Here is a tiny trained network, its code and every weight. The questions are about switching its units off for an input and a class, where a switched-off unit gives its printed mean instead of its output.

import numpy as np


def w(rows, s, z=0):
    codes = np.array(rows[::2]) - 128.0
    scale = np.full(codes.shape[1], s)
    scale[-1] = z or s
    return codes * scale


def norm(h):
    return h / np.sqrt((h * h).mean(-1, keepdims=True) + 1e-5)


def f(y):
    return np.maximum(y, 0)


def log_softmax(a):
    a = a - a.max(-1, keepdims=True)
    return a - np.log(np.exp(a).sum(-1, keepdims=True))


def net(x, mask):
    res = np.array(x, float).reshape(1, 3) / 4 @ E
    u = 0
    for l in range(4):
        y = f(norm(res) @ A[l][:, :-1].T + A[l][:, -1])
        res = res + np.where(mask[u : u + 10], y, B[l][:, -1]) @ B[l][:, :-1]
        u += 10
    return log_softmax(norm(res)[-1] @ U[:, :-1].T + U[:, -1])


A, B = {}, {}
E = w([
[116,124,132,221,86,140,224],'x0',
[133,118,146,201,255,152,114],'x1',
[131,127,120,216,66,119,19],'x2',
],0.0012)
A[0] = w([
[125,142,125,42,140,121,26,47],'L0N0',
[123,137,102,63,3,128,122,21],'L0N1',
[140,142,120,168,103,118,83,35],'L0N2',
[132,140,111,51,161,116,209,63],'L0N3',
[124,124,138,164,115,152,98,2],'L0N4',
[121,142,124,204,54,125,201,36],'L0N5',
[127,130,111,142,79,116,55,36],'L0N6',
[122,129,144,129,124,148,117,68],'L0N7',
[116,134,105,186,224,132,89,53],'L0N8',
[128,137,117,180,97,109,74,19],'L0N9',
],0.0071,0.00074)
B[0] = w([
[162,96,8,170,192,132,158,246],'L0N0',
[195,147,255,127,160,57,142,253],'L0N1',
[74,125,141,89,108,157,113,190],'L0N2',
[41,117,136,106,61,207,85,232],'L0N3',
[116,141,122,76,113,166,126,171],'L0N4',
[166,110,14,139,186,108,104,241],'L0N5',
[51,114,133,130,73,181,127,210],'L0N6',
[122,120,133,125,125,127,112,133],'L0N7',
[186,130,225,117,124,56,156,245],'L0N8',
[81,128,140,72,103,191,124,205],'L0N9',
],0.0079,0.0049)
A[1] = w([
[203,181,222,147,124,31,145,61],'L1N0',
[144,128,80,178,143,113,94,67],'L1N1',
[100,152,113,195,108,124,158,63],'L1N2',
[132,144,100,136,113,113,85,99],'L1N3',
[145,159,123,64,145,105,118,103],'L1N4',
[31,142,141,119,15,201,89,61],'L1N5',
[144,141,13,177,159,112,132,3],'L1N6',
[157,156,179,141,100,101,126,98],'L1N7',
[149,161,164,137,115,79,131,85],'L1N8',
[148,78,2,169,150,112,136,101],'L1N9',
],0.0068,0.00057)
B[1] = w([
[206,162,251,190,65,42,164,254],'L1N0',
[115,83,94,96,172,111,75,162],'L1N1',
[117,127,130,123,174,171,102,129],'L1N2',
[142,79,170,139,173,139,74,140],'L1N3',
[106,42,100,189,56,107,165,158],'L1N4',
[38,96,92,47,58,255,108,246],'L1N5',
[151,118,11,135,201,106,78,199],'L1N6',
[178,116,157,157,152,106,165,175],'L1N7',
[184,129,174,157,129,136,180,171],'L1N8',
[121,112,35,144,220,99,126,225],'L1N9',
],0.0073,0.0063)
A[2] = w([
[112,224,95,149,160,154,147,34],'L2N0',
[96,213,57,145,105,168,102,62],'L2N1',
[97,255,76,160,150,138,102,104],'L2N2',
[150,206,118,121,124,131,106,66],'L2N3',
[120,177,131,146,128,139,109,74],'L2N4',
[77,234,160,122,176,94,77,26],'L2N5',
[166,168,80,149,109,102,78,77],'L2N6',
[125,247,105,129,96,133,159,2],'L2N7',
[143,157,119,123,127,140,128,98],'L2N8',
[127,195,116,109,134,133,138,109],'L2N9',
],0.0093,0.00055)
B[2] = w([
[76,82,136,218,200,101,156,153],'L2N0',
[161,107,226,201,59,118,155,254],'L2N1',
[189,47,157,148,118,63,197,181],'L2N2',
[89,102,129,174,119,110,136,128],'L2N3',
[118,126,151,153,167,137,142,128],'L2N4',
[158,1,135,30,48,124,188,128],'L2N5',
[47,50,113,142,205,183,179,200],'L2N6',
[153,172,89,130,104,95,213,128],'L2N7',
[113,95,128,149,138,135,139,128],'L2N8',
[161,107,132,32,158,101,127,128],'L2N9',
],0.0076,0.0031)
A[3] = w([
[106,176,129,91,116,130,122,108],'L3N0',
[125,144,126,123,131,125,118,114],'L3N1',
[107,249,81,105,93,127,104,73],'L3N2',
[95,183,132,121,146,112,124,100],'L3N3',
[113,172,96,139,103,169,131,79],'L3N4',
[146,209,107,145,109,133,116,4],'L3N5',
[101,243,93,166,103,113,88,10],'L3N6',
[130,139,123,124,126,126,122,112],'L3N7',
[135,196,121,98,129,133,136,98],'L3N8',
[116,162,123,126,133,116,130,84],'L3N9',
],0.014,0.00045)
B[3] = w([
[102,77,99,128,146,184,95,205],'L3N0',
[103,94,126,156,126,107,157,128],'L3N1',
[110,2,149,70,112,134,227,153],'L3N2',
[20,129,153,18,128,41,217,128],'L3N3',
[45,103,246,31,85,107,115,254],'L3N4',
[200,47,205,125,190,128,125,129],'L3N5',
[215,82,116,71,99,144,129,128],'L3N6',
[126,123,121,122,129,123,126,128],'L3N7',
[114,103,186,106,195,62,160,128],'L3N8',
[130,101,103,152,128,137,124,128],'L3N9',
],0.0081,0.0025)
U = w([
[80,115,137,90,92,177,116,143],'0',
[175,141,181,156,115,87,151,145],'1',
[135,112,59,144,189,110,120,135],'2',
[125,134,121,132,126,129,124,139],'3',
[124,248,96,132,127,132,115,3],'4',
],0.012,0.0058)

Each question gives the input, the list of numbers given to net, and the class t.
The units are the neurons (one row each of A and B). Each row of codes is followed by its name. A weight is (code - 128) times the scale printed after its matrix; where a second scale follows, it is the last column's (A, B and U).
mask holds one flag per neuron, layer by layer. A switched-off neuron (its flag False) gives its mean, the last column of its row in B, instead of its output. The means were averaged over made-up inputs and are rounded, as every weight is.
A unit's drop is (log p(t) with every unit on - log p(t) with that unit switched off) / (log p(t) with every unit on - log p(t) with every unit switched off).
The circuit of an input: a set's keep is (log p(t) with only the set's units on - log p(t) with every unit switched off) / (log p(t) with every unit on - log p(t) with every unit switched off). Starting from the 12 units with the biggest drops (on a tie, the unit counted first), units are removed one at a time, each time the one whose removal leaves the highest keep (on an exact tie, the one counted first), for as long as the keep stays at least 0.8.
circuit, biggest first: the units of the circuit, biggest drop first
unit that matters most: the unit with the biggest drop
k most important neurons: the k neurons with the biggest drops, biggest first
k most important neurons of layer l: the k neurons of layer l with the biggest drops, biggest first
drop when u is switched off: that unit's drop, to one decimal
input [-6,-6,-5], class 1: 4 most important neurons of layer 1	L1N5, L1N9, L1N6, L1N1
input [-5,3,2], class 2: 2 most important neurons	L0N0, L0N1
input [4,5,-8], class 0: unit that matters most	L0N3
input [8,4,6], class 2: 2 most important neurons	L0N5, L0N3
input [5,1,-4], class 2: 3 most important neurons of layer 0	L0N5, L0N6, L0N9
input [-6,-6,-3], class 1: 2 most important neurons	L0N1, L0N5
input [-7,6,0], class 2: 2 most important neurons of layer 0	L0N0, L0N1
input [-6,-5,-4], class 2: 2 most important neurons of layer 0	L0N0, L0N8
input [5,4,6], class 0: 2 most important neurons	L0N0, L0N1
input [0,4,5], class 0: 2 most important neurons of layer 0	L0N1, L0N9
input [-1,6,-7], class 0: 2 most important neurons	L0N3, L0N1
input [-6,8,3], class 1: 2 most important neurons	L0N8, L0N5
input [6,-5,3], class 2: 2 most important neurons	L0N5, L0N8
input [-6,6,3], class 1: unit that matters most	L0N8
input [6,3,2], class 2: 2 most important neurons	L0N5, L0N1
input [-4,-8,6], class 1: 2 most important neurons	L0N1, L0N3
input [-4,-7,5], class 1: 2 most important neurons	L0N1, L0N3
input [4,3,4], class 0: 4 most important neurons	L0N0, L0N1, L0N9, L0N2
input [8,4,-8], class 0: 3 most important neurons	L0N3, L0N0, L1N5
input [6,-5,-5], class 2: circuit, biggest first	L0N5
input [5,4,-3], class 2: 2 most important neurons of layer 0	L0N5, L0N1
input [4,6,8], class 0: drop when L0N1 is switched off	1.2
input [-3,7,-1], class 1: drop when L0N8 is switched off	0.1
